Below is a small trained network, with its code and all its weights. Each question gives an input and a target symbol and asks what happens when units are switched off, that is, made to give their printed mean instead of their output.

import numpy as np


def w(rows, s, z=0):
    codes = np.array(rows[::2]) - 128.0
    scale = np.full(codes.shape[1], s)
    scale[-1] = z or s
    return codes * scale


def f(y):
    return y / 2 * (1 + np.tanh(0.7978845608 * (y + 0.044715 * y**3)))


def softmax(a):
    e = np.exp(a - a.max(-1, keepdims=True))
    return e / e.sum(-1, keepdims=True)


def log_softmax(a):
    a = a - a.max(-1, keepdims=True)
    return a - np.log(np.exp(a).sum(-1, keepdims=True))


def net(x, mask):
    ids = ['ΔΩζθλστψ'.index(c) for c in x.split()]
    T = len(ids)
    res = E[ids] + P[:T]
    u = 0
    for l in range(2):
        r = res
        for j in range(3):
            rows = slice(4 * j, 4 * j + 4)
            q, k, v = (r @ M[l][rows].T for M in (Q, K, V))
            z = softmax(np.where(np.tri(T) > 0, q @ k.T / 4**0.5, -1e9)) @ v
            o = O[l][rows]
            res = res + np.where(mask[u + j], z, o[:, -1]) @ o[:, :-1]
        u += 3
        y = f(res @ A[l][:, :-1].T + A[l][:, -1])
        res = res + np.where(mask[u : u + 4], y, B[l][:, -1]) @ B[l][:, :-1]
        u += 4
    return log_softmax(res[-1] @ U[:, :-1].T + U[:, -1])


Q, K, V, O, A, B = {}, {}, {}, {}, {}, {}
E = w([
[189,114,147,173,152,158,165,112,133,172,213],'Δ',
[106,169,161,178,150,189,176,107,148,167,172],'Ω',
[228,141,118,202,163,129,174,175,107,99,109],'ζ',
[146,78,92,134,172,138,51,27,99,29,157],'θ',
[198,116,153,119,72,111,195,55,174,155,205],'λ',
[92,113,99,217,84,56,120,172,195,119,82],'σ',
[72,172,45,118,99,97,178,208,42,117,195],'τ',
[129,254,184,194,66,77,114,138,48,153,147],'ψ',
],0.011)
P = w([
[131,132,162,98,135,152,106,207,159,111,138],'0',
[165,159,2,138,153,142,142,84,146,246,70],'1',
[163,147,61,159,120,97,115,88,108,189,153],'2',
[115,161,89,182,52,162,133,105,95,105,151],'3',
[65,162,143,182,83,137,167,72,116,93,149],'4',
[71,145,158,193,118,97,184,68,97,97,157],'5',
[55,130,179,176,177,38,196,65,75,105,154],'6',
],0.011)
Q[0] = w([
[122,118,122,58,147,44,119,151,129,167,111],'0.h1',
[157,143,166,116,198,134,85,118,123,166,126],'0.h1',
[100,106,161,93,129,174,119,170,141,109,77],'0.h1',
[78,142,184,172,205,7,177,93,108,123,156],'0.h1',
[122,117,155,129,146,114,135,135,131,123,138],'0.h2',
[125,116,116,147,125,119,125,121,123,131,154],'0.h2',
[138,130,137,131,101,134,104,131,140,118,117],'0.h2',
[110,109,148,149,141,134,147,116,117,89,134],'0.h2',
[95,148,150,126,218,12,152,137,95,126,121],'0.h3',
[162,119,143,111,143,138,117,91,108,74,146],'0.h3',
[110,107,60,184,96,85,74,134,109,121,125],'0.h3',
[111,112,127,23,140,148,103,246,146,130,53],'0.h3',
],0.016)
K[0] = w([
[93,140,201,126,249,208,107,187,142,107,109],'0.h1',
[116,93,162,42,159,154,178,144,214,118,139],'0.h1',
[159,85,91,110,205,174,101,108,120,123,153],'0.h1',
[32,110,185,127,64,80,152,93,111,47,190],'0.h1',
[113,153,137,135,125,141,129,125,142,90,114],'0.h2',
[140,135,91,142,141,159,129,103,132,130,129],'0.h2',
[132,128,129,142,135,127,106,149,127,143,142],'0.h2',
[129,114,112,111,130,128,76,95,112,119,118],'0.h2',
[57,111,246,118,120,151,195,144,157,50,176],'0.h3',
[51,120,94,157,128,78,126,87,127,117,123],'0.h3',
[86,178,141,154,61,99,205,140,70,165,133],'0.h3',
[226,102,161,91,168,209,207,114,187,173,125],'0.h3',
],0.012)
V[0] = w([
[130,165,138,48,58,67,251,182,178,155,176],'0.h1',
[134,190,160,147,20,73,163,57,148,153,93],'0.h1',
[38,208,182,153,220,169,122,107,59,110,124],'0.h1',
[220,189,178,150,92,123,51,134,88,158,87],'0.h1',
[114,77,69,86,188,138,30,23,47,4,138],'0.h2',
[177,206,104,208,93,105,248,147,156,183,185],'0.h2',
[148,153,173,108,138,131,120,75,142,103,43],'0.h2',
[137,201,92,158,116,139,189,141,130,133,61],'0.h2',
[161,148,146,39,179,207,129,76,96,79,161],'0.h3',
[153,165,74,139,185,136,178,112,5,83,136],'0.h3',
[81,161,143,112,114,149,220,125,111,201,253],'0.h3',
[253,126,185,146,71,103,126,70,134,121,132],'0.h3',
],0.0066)
O[0] = w([
[143,111,115,51,59,128,141,136,55,89,77,145],'0.h1',
[84,78,95,83,105,84,89,116,112,195,73,209],'0.h1',
[89,135,88,157,121,207,57,181,162,161,133,122],'0.h1',
[108,112,143,84,160,96,84,161,121,199,182,143],'0.h1',
[129,154,93,123,1,48,85,150,128,115,185,255],'0.h2',
[144,117,109,113,221,196,112,64,83,191,91,140],'0.h2',
[90,98,131,170,102,96,122,155,132,159,151,121],'0.h2',
[107,109,118,136,172,153,95,146,61,165,69,117],'0.h2',
[128,46,167,175,72,155,106,123,74,110,125,121],'0.h3',
[211,95,92,152,140,189,77,128,111,150,102,198],'0.h3',
[164,150,123,92,52,190,103,129,200,167,132,128],'0.h3',
[135,81,139,105,150,88,66,133,111,159,201,147],'0.h3',
],0.0085,0.0081)
A[0] = w([
[94,61,88,112,244,206,179,41,38,181,12,41],'0.n1',
[36,164,195,254,217,185,181,216,146,62,82,2],'0.n2',
[225,173,86,156,156,73,181,22,81,210,76,95],'0.n3',
[156,163,146,103,36,91,49,156,58,98,118,27],'0.n4',
],0.0048,0.0044)
B[0] = w([
[163,161,254,211,28,38,156,171,107,152,63,249],'0.n1',
[127,23,86,144,25,102,95,182,179,202,54,129],'0.n2',
[40,162,63,161,104,198,71,124,122,117,130,253],'0.n3',
[117,115,174,108,99,127,191,194,159,106,153,248],'0.n4',
],0.0068,0.006)
Q[1] = w([
[91,46,75,93,218,192,175,133,127,134,107],'1.h1',
[152,151,158,146,67,47,162,192,196,101,183],'1.h1',
[92,111,143,84,163,173,112,123,80,184,55],'1.h1',
[120,116,85,114,132,142,195,118,118,69,135],'1.h1',
[128,151,120,129,78,69,105,97,122,170,125],'1.h2',
[159,172,233,167,59,52,128,209,154,114,148],'1.h2',
[101,123,104,161,230,173,179,139,153,114,74],'1.h2',
[159,161,200,170,56,78,120,158,109,112,114],'1.h2',
[28,127,152,125,69,145,140,140,160,65,105],'1.h3',
[83,175,103,170,47,130,71,70,37,149,108],'1.h3',
[79,124,102,122,26,137,148,69,71,104,113],'1.h3',
[110,68,254,70,147,174,251,179,147,63,83],'1.h3',
],0.0091)
K[1] = w([
[127,189,67,163,68,135,120,44,88,213,113],'1.h1',
[188,212,238,107,190,154,127,182,158,168,132],'1.h1',
[102,88,53,152,197,190,72,74,77,108,97],'1.h1',
[123,161,129,142,57,66,167,131,117,196,150],'1.h1',
[102,107,115,63,162,161,120,196,157,106,120],'1.h2',
[210,23,224,103,202,116,230,211,170,189,113],'1.h2',
[90,164,47,147,140,116,111,25,94,123,66],'1.h2',
[182,55,159,85,184,181,171,203,138,139,119],'1.h2',
[118,111,187,121,112,154,213,179,152,49,64],'1.h3',
[178,125,141,136,75,95,7,132,183,2,249],'1.h3',
[149,149,156,176,132,103,46,162,190,3,152],'1.h3',
[31,116,131,132,123,206,215,192,163,206,37],'1.h3',
],0.0077)
V[1] = w([
[70,172,211,169,114,176,121,141,151,136,138],'1.h1',
[48,130,60,102,63,52,103,119,114,131,97],'1.h1',
[46,167,184,137,82,92,113,172,103,184,110],'1.h1',
[103,123,176,102,79,150,111,41,155,180,174],'1.h1',
[100,224,90,105,90,206,164,162,158,112,133],'1.h2',
[117,96,139,119,120,144,165,163,254,148,125],'1.h2',
[105,197,145,169,236,121,109,92,145,107,150],'1.h2',
[87,190,164,34,176,108,130,163,143,115,154],'1.h2',
[132,119,56,95,100,156,131,67,83,122,158],'1.h3',
[131,183,142,140,96,135,40,140,62,157,115],'1.h3',
[98,169,156,94,76,129,158,192,118,161,123],'1.h3',
[107,123,72,172,109,95,84,77,169,142,87],'1.h3',
],0.0076)
O[1] = w([
[170,171,63,123,122,119,177,115,152,64,123,254],'1.h1',
[155,123,156,114,117,60,55,125,94,98,54,143],'1.h1',
[148,190,162,97,137,90,140,91,133,86,100,211],'1.h1',
[182,147,73,60,99,99,117,160,194,190,127,121],'1.h1',
[73,116,71,95,118,184,170,118,122,26,83,120],'1.h2',
[190,45,117,100,62,160,144,137,118,133,93,212],'1.h2',
[145,141,108,150,159,87,254,99,95,171,165,44],'1.h2',
[30,102,111,73,114,48,163,151,116,147,130,158],'1.h2',
[108,96,134,68,178,150,168,185,155,110,128,139],'1.h3',
[110,137,127,158,167,91,201,124,185,28,97,203],'1.h3',
[60,110,78,168,102,154,103,114,114,67,110,105],'1.h3',
[213,104,191,115,100,142,168,145,116,78,115,183],'1.h3',
],0.0071,0.0037)
A[1] = w([
[92,106,138,112,136,137,76,149,145,203,165,1],'1.n1',
[11,95,93,154,136,171,121,157,117,87,123,70],'1.n2',
[120,123,157,133,51,86,136,206,185,58,238,119],'1.n3',
[118,124,2,135,162,172,151,103,132,182,189,80],'1.n4',
],0.0064,0.0097)
B[1] = w([
[118,166,91,201,112,185,193,66,94,68,137,130],'1.n1',
[2,94,181,125,157,121,94,104,88,97,149,132],'1.n2',
[139,148,180,133,217,187,157,112,115,206,81,249],'1.n3',
[143,23,39,210,135,92,247,194,47,136,103,137],'1.n4',
],0.0076,0.017)
U = w([
[119,106,98,133,139,124,147,148,112,131,114,6],'Δ',
[79,124,129,122,141,154,111,116,108,103,119,28],'Ω',
[102,154,82,181,2,71,84,169,149,57,246,235],'ζ',
[149,149,190,179,157,158,103,111,127,109,180,163],'θ',
[142,85,199,115,69,78,152,141,72,104,91,53],'λ',
[103,214,107,87,164,77,167,94,138,105,113,131],'σ',
[170,164,94,99,116,190,130,119,148,83,76,24],'τ',
[107,116,121,35,186,164,52,135,134,217,92,254],'ψ',
],0.0049,0.0028)

Each question gives the input, a string of symbols that net reads in full, and the target symbol t.
The units are the heads (4 rows each of Q, K, V and O) and the neurons (one row each of A and B). Each row of codes is followed by its name. A weight is (code - 128) times the scale printed after its matrix; where a second scale follows, it is the last column's (O, A, B and U).
mask holds one flag per unit, layer by layer, with each layer's heads first. A switched-off unit (its flag False) gives its mean, the last column of its rows in O or B, instead of its output. The means were averaged over made-up inputs and are rounded, as every weight is.
A unit's drop is (log p(t) with every unit on - log p(t) with that unit switched off) / (log p(t) with every unit on - log p(t) with every unit switched off).
The circuit of an input: a set's keep is (log p(t) with only the set's units on - log p(t) with every unit switched off) / (log p(t) with every unit on - log p(t) with every unit switched off). Starting from the 12 units with the biggest drops (on a tie, the unit counted first), units are removed one at a time, each time the one whose removal leaves the highest keep (on an exact tie, the one counted first), for as long as the keep stays at least 0.8.
units of the circuit, in order: the units of the circuit, biggest drop first
top k neurons: the k neurons with the biggest drops, biggest first
heads that matter: for each layer, one digit per head in row order, 1 if its drop is at least 0.15 and else 0, layers parted by /
input ζ ψ Δ, target θ: top neuron : 0.n1
input ζ λ ψ, target θ: units of the circuit, in order : 0.h2; 0.n1; 1.h1; 1.h2
input θ Ω θ θ σ, target σ: top 2 neurons : 1.n3; 0.n3
input λ λ ψ θ Ω θ, target ψ: units of the circuit, in order : 1.h1; 0.h1; 1.h2
input Ω θ ψ ψ σ, target ψ: units of the circuit, in order : 0.h1; 0.h2
input θ θ λ τ λ ψ σ, target ζ: units of the circuit, in order : 1.n3; 1.h3; 0.h2; 0.h1
input θ λ ψ Δ, target ψ: units of the circuit, in order : 0.h2; 0.h1
input ζ θ θ ψ σ λ ψ, target θ: top 3 neurons : 0.n2; 0.n4; 0.n3
input ψ Ω θ ψ θ ζ, target σ: heads that matter : 010 / 111
input θ σ λ θ, target ζ: top 2 neurons : 1.n3; 0.n3
input θ ψ θ τ Δ, target ζ: heads that matter : 011 / 001
input σ ζ λ ζ, target λ: units of the circuit, in order : 0.n1; 0.h2; 0.h1
input θ σ λ, target σ: heads that matter : 011 / 000
input θ λ λ ψ Δ, target ψ: units of the circuit, in order : 0.h1; 0.h2
input θ θ ψ, target ζ: top 3 neurons : 1.n3; 0.n3; 1.n1
input Δ θ Ω, target θ: units of the circuit, in order : 0.h2; 1.h2; 0.h3; 0.n4
input θ θ Δ, target ζ: top 3 neurons : 1.n3; 0.n4; 0.n3
input θ θ σ Δ θ, target σ: units of the circuit, in order : 0.h3
input τ ζ θ, target τ: heads that matter : 001 / 011
input λ θ λ ψ Ω θ λ, target ψ: units of the circuit, in order : 1.h1; 0.n1; 0.h1
input ψ σ λ λ Ω θ ζ, target θ: units of the circuit, in order : 1.h2; 0.h1
input Δ Δ θ Ω θ, target Δ: heads that matter : 111 / 110
input ζ λ Ω Ω λ, target θ: units of the circuit, in order : 0.n1; 0.h2; 1.h1
input θ Ω θ Ω, target ζ: units of the circuit, in order : 0.h2; 1.n3; 0.n4; 1.h3
input Ω Δ λ λ θ λ, target λ: heads that matter : 111 / 100
input τ θ ψ θ θ θ, target Ω: top 2 neurons : 1.n3; 1.n2
input σ θ Δ θ, target λ: units of the circuit, in order : 0.h3; 1.h1
input Ω θ ψ θ, target τ: units of the circuit, in order : 1.h2; 1.h1; 0.h3
input θ λ θ λ σ λ, target ζ: top 2 neurons : 1.n3; 0.n4
input λ θ θ λ, target ψ: top 2 neurons : 0.n1; 1.n3
